[ 0.02 -0.07 -0.05  0.29 -0.01  0.00 -0.16  0.02  0.11 -0.26  0.06  0.18
  0.01  0.09  0.00  0.36  0.01  0.03] : k346
[-1.83 -6.42  2.20 -1.49 -3.69  2.37  1.94  0.14  3.04  4.63  6.76  4.08
 -3.10  0.33 -2.22 -5.18  2.39  5.90] : k315
[-4.45 -3.45 -3.57  3.96  1.69  1.09 -4.54 -2.56  6.22 -5.20  0.32  4.12
 -5.79  0.02 -4.42  4.13 -5.94  2.35] : k279
[-1.56 -3.62 -5.02  6.25  0.03 -0.20 -6.49 -0.51  3.90 -7.52  2.04  3.31
 -6.57  0.74 -4.24  5.64 -2.13  1.77] : k562
[-2.41 -8.80 -0.47  2.96 -8.45 -2.51 -2.41 -1.09  3.54  0.53  0.49  1.02
  0.69  2.64  2.24  0.30  2.84 -2.35] : k257
[ 4.18 -5.49 -7.80  5.45 -8.24 -5.36 -7.94  4.39 -2.95 -5.11  2.98 -4.55
 -4.07  3.46 -1.30  1.82  8.34 -5.22] : k812
[-5.21 -3.46  0.75  0.46 -3.48 -2.03 -6.15  4.52 -1.84 -5.25  5.87 -0.25
  0.53  1.61 -7.29  3.01  0.79 -2.49] : k351
[-3.46  0.75 -5.21  2.79 -2.17 -2.00 -1.20 -1.57  2.06  1.85 -5.36 -4.79
 -4.63  2.47  3.78 -1.59  2.46 -3.57] : k465
start: [-3.46  0.75 -5.21] : k465, 0
start: [-8.45 -2.51 -2.41] : k257, 4

[-0.49 -0.45  0.60 -0.37 -0.16 -0.81 -0.10  0.92  0.61 -0.23 -0.84  0.03
  0.05 -0.56 -0.17  1.12  0.09 -1.05  0.50  0.61  1.61 -0.44 -0.06  0.09
 -0.51] = k512
[-4.87 -7.36 -0.92 -6.21 -0.38  1.31  2.60 -7.81  1.40  1.14 -5.82 -1.50
  0.09  0.32  0.24  4.69  1.02  3.17 -1.15 -3.09 -3.84  0.10  0.71  0.30
 -0.61] = k106
[ 4.29  2.81 -0.31 -2.35 -0.20  2.05 -0.98 -0.13 -2.17 -1.38  2.93 -0.13
  2.05 -0.20  0.19  1.78  1.07 -0.98  0.42  0.94 -0.74  1.65  0.07 -0.37
  0.12] = k444
[-5.55 -5.84  0.51  2.84 -0.16 -1.10  0.65  4.29  2.81 -0.31 -2.32 -0.20
  2.05 -0.98 -0.13  0.19  0.94  1.07 -0.74  1.78  0.42 -1.70  1.28  0.60
  0.35] = k497
[ 0.97  2.34  0.04  1.61 -0.26  1.05  1.07  4.11 -2.04 -0.21  2.07  1.62
 -1.55 -0.63  0.34  0.41 -0.31 -0.93  1.80  2.32  2.42 -1.78  0.45  0.02
  0.41] = k942
[ 0.28  1.06  0.30  0.32  0.62 -0.60 -0.42  0.80 -1.02 -0.62  0.98 -0.65
 -0.56  0.40  0.03 -0.60  0.28 -0.07 -0.10  0.43  0.39 -0.79 -0.05  1.29
 -0.09] = k492
start: [ 4.29  2.81 -0.31 -2.32 -0.20  2.05 -0.98 -0.13] : k497, 7
start: [-0.20  2.05 -0.98 -0.13  0.19  0.94  1.07 -0.74  1.78  0.42] : k497, 11
start: [-0.13 -2.17 -1.38  2.93 -0.13  2.05 -0.20  0.19  1.78  1.07 -0.98  0.42] : k444, 7
start: [-0.10  0.92  0.61 -0.23] : k512, 6
start: [ 1.02  3.17 -1.15 -3.09] : k106, 16
start: [1.65 0.07] : k444, 21
start: [-0.98  0.42  0.94] : k444, 17

[ 0.41  7.92 -1.44  0.03  1.65 -1.81] = k354
[-4.78  2.57  0.16  0.02 -1.30 -0.73] = k728
[ 3.06 -7.27  0.59  2.10  1.32  2.02] = k555
[-4.78  2.57  0.16  0.02 -0.79 -0.47] = k349
[ 0.00  1.65 -3.31 -3.21 -0.29  0.91] = k142
start: [-7.27  0.59] : k555, 1
start: [0.03 1.65] : k354, 3

[ 1.05 -1.82  2.03  0.12 -2.01 -0.90  1.79]  k733
[ 1.56 -7.20 -4.83 -2.58  0.58  1.86 -1.42]  k5
[-7.09  1.09  3.42 -4.68 -7.36 -1.40 -0.08]  k717
[-4.68 -7.38  3.88  1.46 -1.70 -0.12 -5.43]  k26
[ 0.59 -2.07  2.07  0.53  2.01  1.29  2.03]  k101
[-6.20  0.64  0.51  2.48 -2.05 -4.93  0.34]  k336
[ 1.09  3.44  2.12  1.64 -7.82 -3.34  1.50]  k18
[ 0.16 -0.81 -2.58 -1.39 -2.86 -0.50 -2.32]  k340
start: [1.09 3.42] : k717, 1
start: [-4.68 -7.36] : k717, 3
start: [ 2.03  0.12 -2.01 -0.90  1.79] : k733, 2
start: [-1.40 -0.08] : k717, 5

[ 4.42 -2.77 -5.03 -3.36 -2.25  4.37  2.98  3.17 -5.28 -3.53  2.52 -1.04
  1.73  1.62  2.54 -2.52  3.37 -0.62  4.11  1.78  1.08  0.79 -7.83 -0.21
 -0.55  1.74 -0.06 -1.61  1.42 -2.11  2.51 -0.16  3.59  2.82 -1.99 -0.99
 -2.29  0.81 -0.35  1.85  4.20 -1.44  1.27  0.66  0.65]  k117
[ 1.41 -1.24 -2.18 -1.06 -0.79  2.53  3.68  1.92 -2.74 -1.71  1.50 -2.47
  0.56 -0.16  1.36 -2.36 -1.52 -1.38  2.12  1.90  1.42 -0.20 -2.41 -1.55
 -0.22  1.61 -0.04  0.14  1.59 -2.72 -0.29 -1.90  2.30  0.72 -2.10 -1.61
  0.45 -1.28  0.52  2.07  0.82 -1.45  0.71 -0.59  1.60]  k663
[ 2.72 -2.19 -4.15 -3.90  1.19  2.86 -0.09  2.81 -4.53 -1.68  2.89  1.10
  4.08  1.74  1.03 -1.58  3.14  1.87  4.02  2.39 -0.78  4.00 -6.02  0.24
  0.44  0.86 -2.39 -0.40 -1.74 -3.18  0.84  0.70  1.33  4.05  2.26 -1.05
 -2.49  2.15 -0.83 -0.23  2.44 -0.71  3.62 -0.64 -6.09]  k648
[ 3.54 -1.87 -4.01 -3.59  0.26  3.07 -0.11  2.29 -4.38 -1.88  2.12  1.33
  3.04  1.99  1.10 -1.37  4.14  1.38  3.94  1.36 -0.73  3.39 -6.88  0.42
  0.27  0.92 -1.68 -1.05 -1.32 -2.20  1.91  0.87  1.63  3.96  1.55 -0.49
 -2.77  2.34 -0.94 -0.07  3.31 -0.59  2.97  0.16 -4.43]  k861
[ 1.06 -2.17 -3.42 -2.16 -0.43  2.31  2.90  2.68 -3.33 -2.10  2.84 -2.16
  2.10  0.01  1.73 -2.21 -1.07 -0.42  2.32  3.08  1.30  0.20 -2.56 -0.71
 -0.21  1.45 -0.71  0.36  1.21 -3.10 -0.76 -0.95  2.11  1.07 -1.11 -1.82
 -0.29 -0.80  0.21  1.70  0.59 -1.57  1.16 -0.91 -0.83]  k58
[ 3.88 -2.49 -4.30 -2.69 -3.35  4.19  3.90  3.12 -4.94 -2.75  1.74 -1.68
  0.84  1.33  2.54 -1.95  2.06 -1.60  3.59  1.11  1.23 -0.11 -7.03 -0.67
 -0.77  1.60  0.88 -1.16  2.58 -1.42  1.69 -0.82  2.45  1.84 -2.31 -0.99
 -1.41 -0.26  0.20  2.03  3.95 -1.00  0.23  0.34  1.93]  k786
[ 1.34 -0.17 -1.35 -2.01  3.68  0.81 -2.23  0.14 -1.62 -0.78  1.64  2.14
  2.80  0.79 -0.61 -1.58  2.98  2.94  2.11  1.54 -1.18  4.10 -2.51  0.47
  1.11  0.30 -3.09 -0.48 -3.79 -2.80  1.18  0.97  1.54  3.51  2.39 -0.22
 -1.99  2.71 -1.22 -0.88  0.54 -0.57  3.94  0.12 -5.75]  k265
[ 2.78 -0.15 -1.28 -0.37 -0.56  2.22  2.06 -0.13 -1.58 -2.59  0.57 -1.04
 -1.00  0.25  0.78 -2.69  1.91 -0.71  1.59  0.51  1.55 -0.48 -3.08 -0.57
 -0.07  1.33  0.01 -1.49  0.42 -1.26  2.97 -0.87  4.43  1.15 -3.49 -0.40
 -0.72  0.55 -0.43  1.93  1.86 -1.44  0.53  1.60  4.09]  k990
[ 1.71 -4.03 -5.58 -3.87 -3.12  2.59  2.26  4.42 -4.72 -2.52  3.60 -1.77
  2.92  1.34  3.00 -0.52  0.96 -0.55  2.63  3.09  1.19 -0.51 -4.90  0.70
 -1.02  0.76  0.21 -0.25  2.57 -1.03 -0.34  0.78  0.87  1.01 -0.53 -1.35
 -1.64 -0.17  0.11  1.19  2.43 -0.99 -0.13 -0.67 -1.97]  k55
[ 0.13 -4.43 -0.64  0.10 -1.17  2.05  1.17 -0.91 -1.03 -2.36 -0.57  0.05
 -2.01  0.63  0.47 -2.03  3.82 -0.67  1.17 -1.07  1.07 -0.72 -4.08 -0.03
 -0.13  0.92  0.60 -2.40  0.21  0.35  4.40 -0.17  4.26  1.21 -3.63  0.60
 -1.40  1.32 -0.76  1.43  3.02 -0.80  0.08  2.57  5.16]  k821
start: [-0.34  0.78] : k55, 30
start: [ 0.16 -4.43] : k861, 43

[-0.23 -0.04 -0.07  0.05 -0.11  0.43  0.02  0.28  0.23  0.35] : k155
[-0.23 -0.04 -0.07 -0.11 -1.24  0.43  0.28  0.02  0.22 -8.90] : k766
[-0.39  0.20  6.78  0.22  0.28  0.43 -0.11  0.02 -1.24 -1.26] : k615
start: [-1.24  0.43  0.28  0.02] : k766, 4
asked: [-0.23 -0.04 -0.07  0.05 -0.11  0.43  0.02  0.28  0.23  0.35] : k155
start: [ 0.02 -1.24] : k615, 7
start: [0.23 0.35] : k155, 8
start: [ 0.22  0.28  0.43 -0.11  0.02 -1.24] : k615, 3
start: [ 0.43 -0.11  0.02 -1.24 -1.26] : k615, 5

